Below is a small trained network, with its code and all its weights. Each question gives an input and a target symbol and asks what happens when units are switched off, that is, made to give their printed mean instead of their output.

import numpy as np


def w(rows, s, z=0):
    codes = np.array(rows[::2]) - 128.0
    scale = np.full(codes.shape[1], s)
    scale[-1] = z or s
    return codes * scale


def f(y):
    return np.maximum(y, 0)


def softmax(a):
    e = np.exp(a - a.max(-1, keepdims=True))
    return e / e.sum(-1, keepdims=True)


def log_softmax(a):
    a = a - a.max(-1, keepdims=True)
    return a - np.log(np.exp(a).sum(-1, keepdims=True))


def net(x, mask):
    ids = ['ηθμπτω'.index(c) for c in x.split()]
    T = len(ids)
    res = E[ids] + P[:T]
    r = res
    for j in range(2):
        rows = slice(2 * j, 2 * j + 2)
        q, k, v = (r @ M[0][rows].T for M in (Q, K, V))
        z = softmax(np.where(np.tri(T) > 0, q @ k.T / 2**0.5, -1e9)) @ v
        o = O[0][rows]
        res = res + np.where(mask[j], z, o[:, -1]) @ o[:, :-1]
    y = f(res @ A[0][:, :-1].T + A[0][:, -1])
    res = res + np.where(mask[2:10], y, B[0][:, -1]) @ B[0][:, :-1]
    return log_softmax(res[-1] @ U[:, :-1].T + U[:, -1])


Q, K, V, O, A, B = {}, {}, {}, {}, {}, {}
E = w([
[105,149,92],'η',
[172,140,4],'θ',
[84,103,84],'μ',
[131,182,152],'π',
[73,156,124],'τ',
[163,72,129],'ω',
],0.026)
P = w([
[126,171,130],'0',
[69,107,81],'1',
[172,177,139],'2',
[40,97,96],'3',
[186,171,134],'4',
[18,92,111],'5',
[193,172,134],'6',
[10,89,114],'7',
[188,172,121],'8',
],0.011)
Q[0] = w([
[47,148,97],'h0',
[154,67,165],'h0',
[202,242,172],'h1',
[100,228,11],'h1',
],0.011)
K[0] = w([
[161,144,140],'h0',
[65,111,153],'h0',
[170,246,11],'h1',
[163,169,135],'h1',
],0.013)
V[0] = w([
[151,214,138],'h0',
[122,140,255],'h0',
[28,233,15],'h1',
[143,134,40],'h1',
],0.0097)
O[0] = w([
[113,230,35,158],'h0',
[181,203,227,6],'h0',
[175,177,1,239],'h1',
[135,203,250,201],'h1',
],0.005,0.014)
A[0] = w([
[194,140,121,2],'n0',
[149,73,91,157],'n1',
[76,147,79,159],'n2',
[165,160,160,84],'n3',
[95,128,82,137],'n4',
[231,68,151,244],'n5',
[107,193,186,230],'n6',
[250,175,124,23],'n7',
],0.014,0.0051)
B[0] = w([
[140,27,152,142],'n0',
[77,90,126,178],'n1',
[147,147,111,251],'n2',
[72,24,145,134],'n3',
[153,111,169,221],'n4',
[123,185,215,144],'n5',
[7,133,146,157],'n6',
[176,102,177,169],'n7',
],0.017,0.02)
U = w([
[254,250,133,94],'η',
[223,99,112,14],'θ',
[94,70,63,218],'μ',
[38,73,170,5],'π',
[78,247,108,149],'τ',
[171,140,184,238],'ω',
],0.0086,0.0026)

Each question gives the input, a string of symbols that net reads in full, and the target symbol t.
The units are the heads (2 rows each of Q, K, V and O) and the neurons (one row each of A and B). Each row of codes is followed by its name. A weight is (code - 128) times the scale printed after its matrix; where a second scale follows, it is the last column's (O, A, B and U).
mask holds one flag per unit, heads first, then neurons. A switched-off unit (its flag False) gives its mean, the last column of its rows in O or B, instead of its output. The means were averaged over made-up inputs and are rounded, as every weight is.
A unit's drop is (log p(t) with every unit on - log p(t) with that unit switched off) / (log p(t) with every unit on - log p(t) with every unit switched off).
The circuit of an input: a set's keep is (log p(t) with only the set's units on - log p(t) with every unit switched off) / (log p(t) with every unit on - log p(t) with every unit switched off). Starting from all 10 units, units are removed one at a time, each time the one whose removal leaves the highest keep (on an exact tie, the one counted first), for as long as the keep stays at least 0.8.
units of the circuit, in order: the units of the circuit, biggest drop first
most important unit: the unit with the biggest drop
heads that matter: for each layer, one digit per head in row order, 1 if its drop is at least 0.15 and else 0, layers parted by /
drop when u is switched off: that unit's drop, to one decimal
input π η π, target π: heads that matter : 10
input τ μ τ θ η, target η: most important unit : h1
input τ θ μ η θ τ η π, target τ: heads that matter : 01
input τ μ π τ τ π π μ, target τ: heads that matter : 10
input τ ω π τ, target τ: heads that matter : 10
input τ π ω π η μ τ τ ω, target ω: heads that matter : 10
input θ θ π θ θ, target θ: units of the circuit, in order : [n7, n0]
input τ η τ θ θ τ η τ, target μ: units of the circuit, in order : [h0, h1]
input ω τ θ η τ η τ, target τ: heads that matter : 01
input τ μ η η π η, target τ: heads that matter : 10
input τ η τ τ, target η: units of the circuit, in order : [h1, n1, n6, h0]
input η τ μ ω, target π: units of the circuit, in order : [h1, n2]
input θ τ π ω ω, target ω: units of the circuit, in order : [n5, n2]
input π θ τ η θ τ, target μ: units of the circuit, in order : [h1, h0]
input τ τ μ η η τ, target η: units of the circuit, in order : [h1, n6, n1, h0]
input π θ τ π θ τ π, target π: heads that matter : 01
input τ μ π η, target τ: drop when n4 is switched off : -0.1
input τ μ τ τ θ η θ, target θ: drop when h1 is switched off : 0.2
input π ω τ η π μ, target τ: drop when n5 is switched off : -0.1
